[128 = 0]
[122 147 127 123 130 129 156 124 132 111 130 120 136 143 121 127 110 118
 125 131 121 104 108  99 140 131 132 134 132 130 128 127 116 137 129 134
 117 131 123 130 128 146 117 131 125] : <84>
[123 118 135 116 129 124 140 124 145 130 144 129 134 124 134 135 125 138
 138 123 130 119 133 123 117 139 126 126 117  87 132 158 127 123 125 122
 137 122 112 126 114 133 129 105 120] : <79>
[128 139 128 110 116 137 156 112 126 107 156  98 140 139 121 127 137 137
 144 125 136 126 115 123 139 154 112 117 121 123 112 135 124 138 126 155
 162 169 101 122 128 143 117 111 117] : <79>
[136 150 128 110 126 112 151 136 126  97 147 120 141 142 145 129 131 147
 137 126 126 126 144 129 132 140 136 129 126 115 132 129 124 143 125 154
 162 121 105 125 112 138 117 122 115] : <79>
[129 156 129 113 114 115 140 116 129  93 139 127 132 109 140 136 139 142
 145 115 116 136 164 123 127 136 120 135 131 113 127 127 122 129 128 128
 150 120 110 130 122 132 121 158 105] : <76>
[139 195 132 102 107 130 160 133 134  93 139  79 152 148 123 132 143 130
 154 122 135 135 102 124 154 150 104 121 135 142 103 129 138 139 126 126
 165 129  81 103 130 141 104 154 121] : <81>
[129 153 128 115 116 137 162 120 130  88 140  86 147 154 124 132 107 155
 151 128 135 130 107 130 143 152 108 121 136 135 114 125 123 132 127 147
 140 141 105 114 114 149 113 116 129] : <79>
[154 169 136 119 122 126 143 134 132 118 133 114 135 149 120 108 135 123
 147 130 124 134 117 130 135 140 108 127 129 138 118 129 138 137 129 129
 149 137 108 123 130 132 121 159 128] : <81>
[143 169 126 130 136 131 121 128 135  80 131 125 116 143 128 128 123 121
 142 108 127 125 117 129 148 140 117 121 127 134 132 115 131 133 119 118
 108 135 142   4 135 144 117 153 133] : <76>
[132 154 142  99 139 114 139 119 120  87 155 114 145 143 143 127 132 158
 154 122 111 133 128 115 134 139 118 165 134 113 134 137 123 140 132 144
 170 131  90 129 121 136 118 139 109] : <76>
[137 204 153 104 129 127 167 125 134  85 171 108 149 140 108 126 137 127
 152 114 121 138 101 129 138 166 112 120 134 137 115 121 130 148 128 128
 148 135 103 119 129 152 114 128 113] : <79>
[128 153 131 112 125 120 152 123 137 105 140 119 137 127 117 136 126 137
 137 121 102 124 126 133 126 139 110 108 111 122 124 126 134 139 126 140
 147 121 107 129 122 134 126 112 130] : <79>
[137 176 140 114 141 109 150 126 117 113 154 104 139 136 132 144 136 126
 138 116 122 137 129 139 141 174 114 127 127 127 121 137 119 146 121 126
 161 126  96 130 130 136 120 133 129] : <76>
[128 176 133 111 146 135 128 113 144  89 133 116 140 138 133 125 127 149
 136 119 121 135 107 121 123  85 135 126 142 120 132 135 134 126 144 130
 159 140 125 118 134 155 110 175 132] : <77>
[136 148 125 122 113 119 157 126 130 119 148  95 152 133 118 138 138 116
 149 129 129 139 128 129 104 169 107 121 128 131 106 121 132 149 121 139
 163 129  61 133 124 132 112 119 115] : <79>
[131 129 120 114 135 123 137 144 129  95 129 121 131 128 142 120 113 143
 138 123 119 142 138 116 145 144 113 118 127 109 135 141 130 118 121 128
 132 102 112 128 123 119 121 136 129] : <76>
[143 200 138 102 136 120 153 121 131  71 137 101 141 154 160 142 128 147
 131 116 128 134 113 126 131 140 114 120 132 120 124 121 124 144 132 123
 185 134  89 119 119 144 106 161 124] : <81>
[133 164 132 108 114 125 147 124 123 110 131  89 152 143 127 130 133 145
 147 121 124 145 134 132 146 131 106 128 135 111 121 125 127 143 113 120
 179 132  73 115 127 123 108 145 105] : <77>
[142 188 131 111 116 113 168 126 145  98 141  97 123 141 118 126 140 107
 161 115 123 131 111 127 140 162 112 121 136 152 110  96 126 143 129 119
 138 132 114 140 133 141 116 151 126] : <76>
[123 148 129 115 137 131 160 127 130  82 142  89 141 142 128 111 153 134
 146 133 133 119 109 117 142 150 118 114 139 140 122 126 124 140 110 158
 147 126 103 129 129 141 111 120 130] : <79>
[142 146 136 110 119 124 151 126 118  99 151 102 142 145 125 123 132 121
 143 103 128 130 123 132 155 152 109 127 138 132 108 128 130 137 135 153
 154 135 101 127 121 132 115 121 119] : <79>
[135 155 135 124 113 121 150 121 122 128 126  96 155 130 117 144 132 133
 141 119 129 133 128 135 139 152 107 133 133 124 112 142 115 141 128 134
 169 128  82 122 130 115 110 147 101] : <77>
[132 166 137 115 147 133 143 126 111  93 129  98 141 149 126 119 129 146
 148 132 138 134 111 124 160 140 114 124 124 129 126 131 130 134 124 134
 155 143 110 105 122 144 114 163 146] : <77>
[126 153 131 109 128 130 132 118 128  91 120 142 127 150 132 129 136 145
 139 118 119 135 129 127 132 134 119 127 131 130 133 132 110 133 127 127
 142 123 118 140 119 127 109 135 119] : <76>
[136 122 128 118 114 100 153 129 125  86 150  88 147 140 133 120 121 156
 146 121 120 146 128 129 147 143 106 119 129 121 118 135 123 134 121 141
 150 125  75 124  98 118 119 109 102] : <79>
[141 161 131 113 112 120 171 126 140  95 147  89 161 138 132 123 128 110
 155 132 133 126 106 126 151 164 107 114 126 128 102 138 126 146 129 149
 158 130  89 129 129 148 114 122 114] : <79>
[139 206 146  93 132 124 155 117 130  76 157 106 153 143 121 135 141 139
 149 126 125 132  96 125 138 147 125 121 119 122 116 131 131 148 131 146
 187 144 104 110 116 162  94 136 124] : <84>
[136 134 135 112 139 127 135 104 117 120 149 131 134 132 135 125 112 159
 150 131 122 126 112 123 121 129 130 126 144 119 148 158 124 143 124 148
 147 131 135 128 120 143 121 116 117] : <79>
[128 212 138  98 134 128 147 126 132  78 140 103 141 147 107 137 130 126
 144 110 120 135  93 121 156 135 117 122 133 131 109 129 157 140 131 137
 168 143 111 119 129 164 110 174 139] : <77>
[128 198 139 110 126 138 149 113 142 112 142 148 131 134 110 141 138 105
 129 121 141 135  99 139 125 128 108 127 128 126 112 113 127 140 128 134
 173 132 111 126 138 137 115 140 125] : <77>
[131 191 131 121 128 130 150 123 146  70 110  85 146 143 120 127 139 120
 158 116 136 132 109 137 149 135 114 105 139 137 104 116 132 128 131 131
 163 138 102 111 139 139 115 160 141] : <77>
[139 148 123 117 109 126 137 124 124 101 136  94 149 135 149 133 135 145
 142 112 121 141 140 130 136 137 106 123 132 122 125 144 124 125 122 127
 177 125  81 114 109 127 115 153 127] : <81>
